Here is a tiny trained network, its code and every weight. The questions are about switching its units off for an input and a target symbol, where a switched-off unit gives its printed mean instead of its output.

import numpy as np


def w(rows, s, z=0):
    codes = np.array(rows[::2]) - 128.0
    scale = np.full(codes.shape[1], s)
    scale[-1] = z or s
    return codes * scale


def norm(h):
    return h / np.sqrt((h * h).mean(-1, keepdims=True) + 1e-5)


def f(y):
    return np.maximum(y, 0)


def softmax(a):
    e = np.exp(a - a.max(-1, keepdims=True))
    return e / e.sum(-1, keepdims=True)


def log_softmax(a):
    a = a - a.max(-1, keepdims=True)
    return a - np.log(np.exp(a).sum(-1, keepdims=True))


def net(x, mask):
    ids = ['ΘΛΠΣΦΨγζξτ'.index(c) for c in x.split()]
    T = len(ids)
    res = E[ids] + P[:T]
    r = norm(res)
    for j in range(2):
        rows = slice(3 * j, 3 * j + 3)
        q, k, v = (r @ M[0][rows].T for M in (Q, K, V))
        z = softmax(np.where(np.tri(T) > 0, q @ k.T / 3**0.5, -1e9)) @ v
        o = O[0][rows]
        res = res + np.where(mask[j], z, o[:, -1]) @ o[:, :-1]
    y = f(norm(res) @ A[0][:, :-1].T + A[0][:, -1])
    res = res + np.where(mask[2:26], y, B[0][:, -1]) @ B[0][:, :-1]
    return log_softmax(norm(res)[-1] @ U[:, :-1].T + U[:, -1])


Q, K, V, O, A, B = {}, {}, {}, {}, {}, {}
E = w([
[150,250,129,135,87],'Θ',
[119,201,112,177,88],'Λ',
[107,204,105,192,91],'Π',
[103,198,101,201,97],'Σ',
[165,139,68,177,84],'Φ',
[111,109,73,221,106],'Ψ',
[159,46,87,160,99],'γ',
[201,80,149,64,126],'ζ',
[94,32,137,153,146],'ξ',
[91,96,199,83,183],'τ',
],0.002)
P = w([
[90,130,151,135,3],'0',
[156,119,166,170,108],'1',
[94,127,134,107,60],'2',
[161,118,150,162,131],'3',
[101,133,116,103,87],'4',
[161,127,136,157,145],'5',
[104,133,103,101,102],'6',
[159,134,122,152,155],'7',
[106,141,94,100,116],'8',
[158,141,104,146,165],'9',
[110,147,81,95,132],'10',
[151,142,88,138,179],'11',
],0.0041)
Q[0] = w([
[27,152,116,66,78],'head 1',
[248,177,92,212,248],'head 1',
[138,205,83,134,179],'head 1',
[135,105,123,96,123],'head 2',
[106,156,146,127,137],'head 2',
[170,114,91,143,95],'head 2',
],0.012)
K[0] = w([
[156,200,168,174,20],'head 1',
[126,119,41,94,241],'head 1',
[168,187,26,127,172],'head 1',
[197,76,248,123,162],'head 2',
[68,183,171,93,109],'head 2',
[247,176,2,231,147],'head 2',
],0.0059)
V[0] = w([
[90,2,90,178,137],'head 1',
[53,146,168,101,232],'head 1',
[237,106,123,18,138],'head 1',
[116,109,64,156,156],'head 2',
[124,213,75,128,147],'head 2',
[226,149,152,167,176],'head 2',
],0.0037)
O[0] = w([
[168,244,25,73,37,114],'head 1',
[246,150,213,183,56,1],'head 1',
[4,172,166,207,56,71],'head 1',
[132,69,165,150,143,103],'head 2',
[114,62,169,72,83,122],'head 2',
[108,199,247,114,188,127],'head 2',
],0.0033,0.0029)
A[0] = w([
[126,168,85,154,107,149],'neuron 1',
[117,169,128,111,54,185],'neuron 2',
[155,218,94,138,81,124],'neuron 3',
[71,158,183,61,141,26],'neuron 4',
[85,98,113,131,151,82],'neuron 5',
[180,173,133,184,70,109],'neuron 6',
[92,155,148,104,126,143],'neuron 7',
[185,135,157,229,94,51],'neuron 8',
[97,128,115,204,92,114],'neuron 9',
[194,169,140,178,58,106],'neuron 10',
[142,115,154,164,189,109],'neuron 11',
[117,65,169,143,181,150],'neuron 12',
[228,127,130,124,137,101],'neuron 13',
[59,112,198,178,122,78],'neuron 14',
[79,151,123,244,101,44],'neuron 15',
[225,132,183,255,64,5],'neuron 16',
[195,171,138,166,63,108],'neuron 17',
[155,162,138,64,152,114],'neuron 18',
[215,62,188,211,162,25],'neuron 19',
[98,171,91,143,102,102],'neuron 20',
[185,90,140,39,102,103],'neuron 21',
[132,71,97,197,132,144],'neuron 22',
[83,139,127,171,177,112],'neuron 23',
[133,127,126,119,146,118],'neuron 24',
],0.005,0.0032)
B[0] = w([
[117,116,137,119,125,254],'neuron 1',
[112,129,125,115,151,220],'neuron 2',
[118,101,135,128,103,241],'neuron 3',
[206,152,131,150,154,144],'neuron 4',
[137,138,112,118,129,180],'neuron 5',
[158,151,116,114,125,189],'neuron 6',
[146,124,131,145,133,180],'neuron 7',
[90,125,100,172,113,165],'neuron 8',
[155,99,138,133,127,174],'neuron 9',
[154,148,117,116,122,186],'neuron 10',
[109,151,125,124,140,186],'neuron 11',
[119,138,124,125,97,193],'neuron 12',
[124,115,141,144,153,191],'neuron 13',
[110,93,135,119,108,159],'neuron 14',
[168,105,156,137,159,172],'neuron 15',
[66,105,77,247,99,174],'neuron 16',
[165,151,118,111,122,185],'neuron 17',
[135,119,112,140,119,176],'neuron 18',
[147,141,166,141,109,173],'neuron 19',
[112,126,143,129,117,207],'neuron 20',
[81,135,142,144,113,160],'neuron 21',
[123,147,151,121,126,204],'neuron 22',
[140,113,123,106,118,208],'neuron 23',
[124,130,116,134,130,148],'neuron 24',
],0.011,0.0021)
U = w([
[125,170,181,137,125,98],'Θ',
[149,105,83,154,225,110],'Λ',
[132,138,97,246,84,141],'Π',
[123,142,166,128,90,3],'Σ',
[175,46,201,136,141,186],'Φ',
[89,185,101,76,163,167],'Ψ',
[55,66,105,101,68,152],'γ',
[125,172,179,151,153,130],'ζ',
[121,171,179,127,101,63],'ξ',
[233,149,94,93,87,142],'τ',
],0.013,0.0032)

Each question gives the input, a string of symbols that net reads in full, and the target symbol t.
The units are the heads (3 rows each of Q, K, V and O) and the neurons (one row each of A and B). Each row of codes is followed by its name. A weight is (code - 128) times the scale printed after its matrix; where a second scale follows, it is the last column's (O, A, B and U).
mask holds one flag per unit, heads first, then neurons. A switched-off unit (its flag False) gives its mean, the last column of its rows in O or B, instead of its output. The means were averaged over made-up inputs and are rounded, as every weight is.
A unit's drop is (log p(t) with every unit on - log p(t) with that unit switched off) / (log p(t) with every unit on - log p(t) with every unit switched off).
The circuit of an input: a set's keep is (log p(t) with only the set's units on - log p(t) with every unit switched off) / (log p(t) with every unit on - log p(t) with every unit switched off). Starting from the 12 units with the biggest drops (on a tie, the unit counted first), units are removed one at a time, each time the one whose removal leaves the highest keep (on an exact tie, the one counted first), for as long as the keep stays at least 0.8.
units of the circuit, in order: the units of the circuit, biggest drop first
unit that matters most: the unit with the biggest drop
top k neurons: the k neurons with the biggest drops, biggest first
heads that matter: for each layer, one digit per head in row order, 1 if its drop is at least 0.15 and else 0, layers parted by /
drop of u: that unit's drop, to one decimal
input Ψ Θ Θ Σ Λ Π Σ Λ, target ζ: units of the circuit, in order -> (head 1; neuron 11; neuron 19)
input τ τ ζ Θ Θ τ Σ ζ Ψ Π, target Φ: heads that matter -> 10
input Λ Π Θ Λ τ ζ Λ Θ, target Φ: heads that matter -> 10
input Σ Φ Φ Θ Θ ζ Π ζ τ ζ, target Π: units of the circuit, in order -> (head 1)
input Φ Σ Φ ζ Σ, target Ψ: units of the circuit, in order -> (head 1; neuron 16)
input Ψ Ψ γ Θ Θ ζ Θ ζ Φ Θ γ Θ, target γ: heads that matter -> 10
input ζ τ ζ γ γ Π ζ, target Λ: heads that matter -> 11
input Φ τ Θ Θ Θ Π Θ, target τ: units of the circuit, in order -> (head 1; neuron 4; neuron 13)
input ζ Σ Ψ Σ τ Σ Θ ζ Θ Σ, target Φ: heads that matter -> 10
input ξ ξ Ψ γ Θ Θ Θ γ τ Θ, target Π: top 3 neurons -> (neuron 16; neuron 8; neuron 3)
input Φ Φ Θ ξ Θ Λ ξ τ Φ Π ξ Σ, target τ: heads that matter -> 10
input ζ Π τ Φ τ, target Ψ: top 2 neurons -> (neuron 3; neuron 16)
input γ Ψ Π Σ Π Σ Θ τ, target Π: units of the circuit, in order -> (head 1; neuron 16)
input Λ ξ Ψ Π Σ τ Σ Π ξ τ ξ Π, target Π: unit that matters most -> head 1
input Π ξ ζ Λ Σ ξ Φ Φ ζ, target Ψ: heads that matter -> 01
input Φ Λ Θ ζ Θ, target Ψ: top 2 neurons -> (neuron 16; neuron 4)
input ζ Θ γ Ψ Θ τ Θ, target Λ: units of the circuit, in order -> (head 1; neuron 4)
input Λ ζ γ ζ Θ Σ, target Φ: heads that matter -> 00
input Φ Θ Π τ Θ τ Λ Π ξ Σ, target τ: heads that matter -> 10
input ζ Φ ζ Θ ξ Φ Θ τ Φ Θ γ, target Ψ: top 3 neurons -> (neuron 3; neuron 16; neuron 5)
input Ψ τ Θ τ Π Λ Π Ψ Θ Π Φ ζ, target Φ: top 2 neurons -> (neuron 14; neuron 15)
input γ ζ γ Σ Σ ξ Λ Ψ γ Ψ, target γ: top 2 neurons -> (neuron 3; neuron 1)
input Θ γ Σ ξ γ Φ Φ Φ, target Ψ: unit that matters most -> head 2
input Φ γ ζ Λ, target Φ: heads that matter -> 10
input Σ Π ξ Π Λ Λ Θ Σ, target ζ: heads that matter -> 10
input Σ γ ξ Λ Π γ Φ Σ Σ ξ Λ Θ, target τ: drop of neuron 3 -> 0.1
input Π Λ Θ Π Ψ γ, target γ: drop of neuron 16 -> 0.0
input γ Θ Φ Π Σ ζ Ψ Θ, target Φ: drop of head 1 -> 0.3
